Below is a small trained network, with its code and all its weights. Each question gives an input and a target symbol and asks what happens when units are switched off, that is, made to give their printed mean instead of their output.

import numpy as np


def w(rows, s, z=0):
    codes = np.array(rows[::2]) - 128.0
    scale = np.full(codes.shape[1], s)
    scale[-1] = z or s
    return codes * scale


def norm(h):
    return h / np.sqrt((h * h).mean(-1, keepdims=True) + 1e-5)


def f(y):
    return np.maximum(y, 0)


def softmax(a):
    e = np.exp(a - a.max(-1, keepdims=True))
    return e / e.sum(-1, keepdims=True)


def log_softmax(a):
    a = a - a.max(-1, keepdims=True)
    return a - np.log(np.exp(a).sum(-1, keepdims=True))


def net(x, mask):
    ids = ['ΔΞΠΣΦΩαβγεηθλτ'.index(c) for c in x.split()]
    T = len(ids)
    res = E[ids] + P[:T]
    q, k, v = (norm(res) @ M[0].T for M in (Q, K, V))
    z = softmax(np.where(np.tri(T) > 0, q @ k.T / 3**0.5, -1e9)) @ v
    res = res + np.where(mask[0], z, O[0][:, -1]) @ O[0][:, :-1]
    y = f(norm(res) @ A[0][:, :-1].T + A[0][:, -1])
    res = res + np.where(mask[1:13], y, B[0][:, -1]) @ B[0][:, :-1]
    return log_softmax(norm(res)[-1] @ U[:, :-1].T + U[:, -1])


Q, K, V, O, A, B = {}, {}, {}, {}, {}, {}
E = w([
[117,160,182,137],'Δ',
[120,145,105,42],'Ξ',
[140,167,159,160],'Π',
[140,142,85,68],'Σ',
[160,137,89,99],'Φ',
[89,158,154,44],'Ω',
[178,165,40,173],'α',
[182,158,98,165],'β',
[156,146,129,137],'γ',
[124,144,166,125],'ε',
[94,154,237,3],'η',
[159,182,132,189],'θ',
[169,130,170,110],'λ',
[74,138,83,146],'τ',
],0.014)
P = w([
[41,205,3,52],'0',
[32,178,23,65],'1',
[36,161,43,81],'2',
[100,183,79,118],'3',
[110,182,103,134],'4',
[118,149,123,150],'5',
[120,110,115,162],'6',
[124,88,113,159],'7',
[130,82,122,179],'8',
[134,82,134,173],'9',
[141,93,132,154],'10',
],0.0027)
Q[0] = w([
[85,44,143,218],'head 1',
[147,244,90,104],'head 1',
[198,254,180,132],'head 1',
],0.0095)
K[0] = w([
[88,133,60,109],'head 1',
[181,38,177,134],'head 1',
[169,8,174,225],'head 1',
],0.013)
V[0] = w([
[211,127,88,158],'head 1',
[194,205,99,71],'head 1',
[254,123,223,26],'head 1',
],0.004)
O[0] = w([
[165,102,47,110,156],'head 1',
[209,6,189,121,202],'head 1',
[62,1,94,154,253],'head 1',
],0.0042,0.0052)
A[0] = w([
[108,89,160,57,159],'neuron 1',
[115,90,149,141,113],'neuron 2',
[66,181,127,178,92],'neuron 3',
[92,130,124,178,139],'neuron 4',
[147,97,117,152,113],'neuron 5',
[125,126,157,104,143],'neuron 6',
[2,192,58,163,1],'neuron 7',
[141,108,190,85,133],'neuron 8',
[68,132,181,97,99],'neuron 9',
[132,186,80,167,153],'neuron 10',
[110,98,93,81,90],'neuron 11',
[202,101,67,115,147],'neuron 12',
],0.0081,0.0048)
B[0] = w([
[133,112,96,167,252],'neuron 1',
[92,113,144,116,183],'neuron 2',
[115,93,127,134,167],'neuron 3',
[134,98,114,116,182],'neuron 4',
[123,116,148,115,187],'neuron 5',
[110,139,116,144,175],'neuron 6',
[190,244,167,97,142],'neuron 7',
[101,120,103,164,228],'neuron 8',
[144,136,97,156,160],'neuron 9',
[116,89,139,118,216],'neuron 10',
[152,103,123,130,158],'neuron 11',
[112,115,174,120,254],'neuron 12',
],0.011,0.0038)
U = w([
[79,177,130,181,81],'Δ',
[123,125,84,81,116],'Ξ',
[99,156,218,158,131],'Π',
[150,116,106,65,118],'Σ',
[170,101,142,56,103],'Φ',
[70,147,73,122,123],'Ω',
[206,131,47,157,115],'α',
[251,103,150,120,96],'β',
[155,110,216,60,107],'γ',
[100,162,84,201,108],'ε',
[53,135,164,81,113],'η',
[195,153,123,206,147],'θ',
[95,50,112,146,131],'λ',
[148,178,131,110,246],'τ',
],0.017,0.012)

Each question gives the input, a string of symbols that net reads in full, and the target symbol t.
The units are the heads (3 rows each of Q, K, V and O) and the neurons (one row each of A and B). Each row of codes is followed by its name. A weight is (code - 128) times the scale printed after its matrix; where a second scale follows, it is the last column's (O, A, B and U).
mask holds one flag per unit, heads first, then neurons. A switched-off unit (its flag False) gives its mean, the last column of its rows in O or B, instead of its output. The means were averaged over made-up inputs and are rounded, as every weight is.
A unit's drop is (log p(t) with every unit on - log p(t) with that unit switched off) / (log p(t) with every unit on - log p(t) with every unit switched off).
The circuit of an input: a set's keep is (log p(t) with only the set's units on - log p(t) with every unit switched off) / (log p(t) with every unit on - log p(t) with every unit switched off). Starting from the 12 units with the biggest drops (on a tie, the unit counted first), units are removed one at a time, each time the one whose removal leaves the highest keep (on an exact tie, the one counted first), for as long as the keep stays at least 0.8.
circuit, biggest first: the units of the circuit, biggest drop first
unit that matters most: the unit with the biggest drop
top k neurons: the k neurons with the biggest drops, biggest first
drop of u: that unit's drop, to one decimal
input Π Π λ γ α λ η τ λ η β, target λ: circuit, biggest first -> (head 1; neuron 12)
input λ θ β Σ Π γ, target γ: top 3 neurons -> (neuron 12; neuron 1; neuron 8)
input Σ λ λ λ α θ θ λ η Π θ, target λ: circuit, biggest first -> (head 1; neuron 10; neuron 4)
input Ω β λ Φ Ω, target λ: circuit, biggest first -> (head 1; neuron 1)
input Π Φ Φ Ξ γ Π Π ε Φ Δ Φ, target γ: circuit, biggest first -> (neuron 12; head 1; neuron 8)
input θ λ λ γ λ, target λ: circuit, biggest first -> (head 1; neuron 8)
input β Π Ω, target Ω: top 2 neurons -> (neuron 1; neuron 9)
input λ λ Π Π λ α, target λ: circuit, biggest first -> (neuron 12; neuron 10; head 1)
input τ Π Π, target Π: top 2 neurons -> (neuron 1; neuron 8)
input Φ λ Σ λ Ω θ θ γ Δ α β, target β: unit that matters most -> neuron 8
input τ θ η γ α γ λ η, target λ: top 4 neurons -> (neuron 1; neuron 8; neuron 9; neuron 12)
input α Π γ α λ β, target λ: drop of neuron 12 -> 0.3
input α Ω Π, target Π: drop of neuron 10 -> 0.3
input Ξ α β, target β: drop of head 1 -> 0.5
